Below are the code and all the weights of a small trained network. Each question names an input and a class and asks about switching units off, where a switched-off unit gives its printed mean instead of its output.

import numpy as np


def w(rows, s, z=0):
    codes = np.array(rows[::2]) - 128.0
    scale = np.full(codes.shape[1], s)
    scale[-1] = z or s
    return codes * scale


def f(y):
    return np.maximum(y, 0)


def log_softmax(a):
    a = a - a.max(-1, keepdims=True)
    return a - np.log(np.exp(a).sum(-1, keepdims=True))


def net(x, mask):
    res = np.array(x, float).reshape(1, 4) / 4 @ E
    y = f(res @ A[0][:, :-1].T + A[0][:, -1])
    res = res + np.where(mask, y, B[0][:, -1]) @ B[0][:, :-1]
    return log_softmax(res[-1] @ U[:, :-1].T + U[:, -1])


A, B = {}, {}
E = w([
[211,254,124,95,60,91,13,150,104],'x0',
[92,153,67,17,242,216,100,222,150],'x1',
[149,114,238,23,78,227,122,62,161],'x2',
[186,134,162,116,163,148,225,191,21],'x3',
],0.0074)
A[0] = w([
[198,213,142,123,131,127,130,136,132,117],'neuron 1',
[120,197,109,121,87,107,108,69,162,245],'neuron 2',
[110,151,55,57,161,188,129,206,113,100],'neuron 3',
[128,165,87,50,169,160,130,204,185,101],'neuron 4',
[181,219,145,136,115,146,6,202,122,76],'neuron 5',
[106,113,181,68,109,161,82,95,105,1],'neuron 6',
[165,119,148,46,87,189,134,81,167,83],'neuron 7',
[184,141,199,92,170,173,158,103,130,77],'neuron 8',
[121,162,27,179,134,108,140,198,156,80],'neuron 9',
[128,201,168,148,112,120,136,100,149,15],'neuron 10',
[145,114,137,145,158,90,140,193,58,163],'neuron 11',
[167,122,117,160,38,63,207,113,144,103],'neuron 12',
[184,139,145,108,106,175,182,149,84,130],'neuron 13',
[66,121,105,96,136,90,60,74,205,176],'neuron 14',
[117,58,168,157,140,162,183,186,178,143],'neuron 15',
[188,114,155,179,83,103,140,78,89,71],'neuron 16',
[116,84,102,155,191,146,179,83,204,100],'neuron 17',
],0.011,0.0036)
B[0] = w([
[81,160,177,248,153,211,193,156,114,196],'neuron 1',
[95,130,85,182,181,149,250,190,146,224],'neuron 2',
[109,50,181,121,154,54,186,139,163,254],'neuron 3',
[75,51,215,48,105,98,199,198,224,245],'neuron 4',
[81,140,197,219,184,210,127,90,116,254],'neuron 5',
[195,134,90,123,205,95,19,126,106,192],'neuron 6',
[223,129,149,178,198,75,64,189,115,236],'neuron 7',
[240,154,97,188,196,73,86,57,132,203],'neuron 8',
[210,85,122,186,188,82,22,106,74,227],'neuron 9',
[77,86,184,130,195,123,108,92,123,156],'neuron 10',
[239,182,53,202,183,72,126,34,161,211],'neuron 11',
[149,42,235,138,183,84,165,152,144,218],'neuron 12',
[178,125,6,183,120,132,144,37,163,199],'neuron 13',
[206,186,30,159,128,104,131,115,254,236],'neuron 14',
[127,186,155,214,173,229,90,195,114,223],'neuron 15',
[111,58,217,88,101,106,144,192,178,209],'neuron 16',
[115,175,150,196,179,171,155,150,33,224],'neuron 17',
],0.0071,0.0098)
U = w([
[127,2,205,67,148,93,176,182,179,102],'0',
[218,129,67,128,159,130,199,106,194,238],'1',
[203,99,110,126,186,87,57,143,131,42],'2',
[84,139,165,149,184,239,158,180,86,134],'3',
[104,141,138,98,157,120,176,172,141,206],'4',
[62,173,68,61,69,204,99,151,45,1],'5',
[66,208,129,26,56,152,103,172,71,1],'6',
[69,186,79,41,58,141,78,194,99,1],'7',
],0.01,0.0042)

Each question gives the input, the list of numbers given to net, and the class t.
The units are the neurons (one row each of A and B). Each row of codes is followed by its name. A weight is (code - 128) times the scale printed after its matrix; where a second scale follows, it is the last column's (A, B and U).
mask holds one flag per neuron, in row order. A switched-off neuron (its flag False) gives its mean, the last column of its row in B, instead of its output. The means were averaged over made-up inputs and are rounded, as every weight is.
A unit's drop is (log p(t) with every unit on - log p(t) with that unit switched off) / (log p(t) with every unit on - log p(t) with every unit switched off).
The circuit of an input: a set's keep is (log p(t) with only the set's units on - log p(t) with every unit switched off) / (log p(t) with every unit on - log p(t) with every unit switched off). Starting from the 12 units with the biggest drops (on a tie, the unit counted first), units are removed one at a time, each time the one whose removal leaves the highest keep (on an exact tie, the one counted first), for as long as the keep stays at least 0.8.
units of the circuit, in order: the units of the circuit, biggest drop first
top k neurons: the k neurons with the biggest drops, biggest first
drop of u: that unit's drop, to one decimal
input [-8,1,3,4], class 3: units of the circuit, in order => neuron 15
input [4,5,3,-7], class 1: top 4 neurons => neuron 14; neuron 16; neuron 12; neuron 2
input [-5,1,7,3], class 2: units of the circuit, in order => neuron 8; neuron 7
input [3,8,6,4], class 0: top 2 neurons => neuron 4; neuron 3
input [-2,8,-3,-8], class 0: top 2 neurons => neuron 4; neuron 3
input [7,5,4,-7], class 1: top 2 neurons => neuron 14; neuron 15
input [-5,-6,-7,5], class 2: units of the circuit, in order => neuron 9; neuron 2
input [-7,-3,-6,3], class 3: top 2 neurons => neuron 15; neuron 17
input [-8,-7,8,6], class 2: units of the circuit, in order => neuron 8; neuron 7; neuron 2
input [1,-5,5,3], class 0: top 3 neurons => neuron 16; neuron 11; neuron 14
input [-8,-4,7,8], class 1: top 2 neurons => neuron 13; neuron 8
input [-5,-8,-7,2], class 0: top 2 neurons => neuron 12; neuron 16
input [-8,7,8,-3], class 2: top 3 neurons => neuron 7; neuron 8; neuron 6
input [4,0,3,1], class 3: top neuron => neuron 14
input [-6,7,-4,6], class 0: top 3 neurons => neuron 3; neuron 4; neuron 14
input [-7,-2,-8,3], class 2: top 3 neurons => neuron 11; neuron 9; neuron 5
input [-3,1,-4,2], class 2: units of the circuit, in order => neuron 2; neuron 9
input [-6,-4,-1,1], class 3: drop of neuron 15 => 0.3
input [5,3,-3,-1], class 3: drop of neuron 7 => 0.0
input [-2,4,6,-3], class 2: units of the circuit, in order => neuron 7
input [3,-6,6,0], class 0: drop of neuron 2 => 0.1
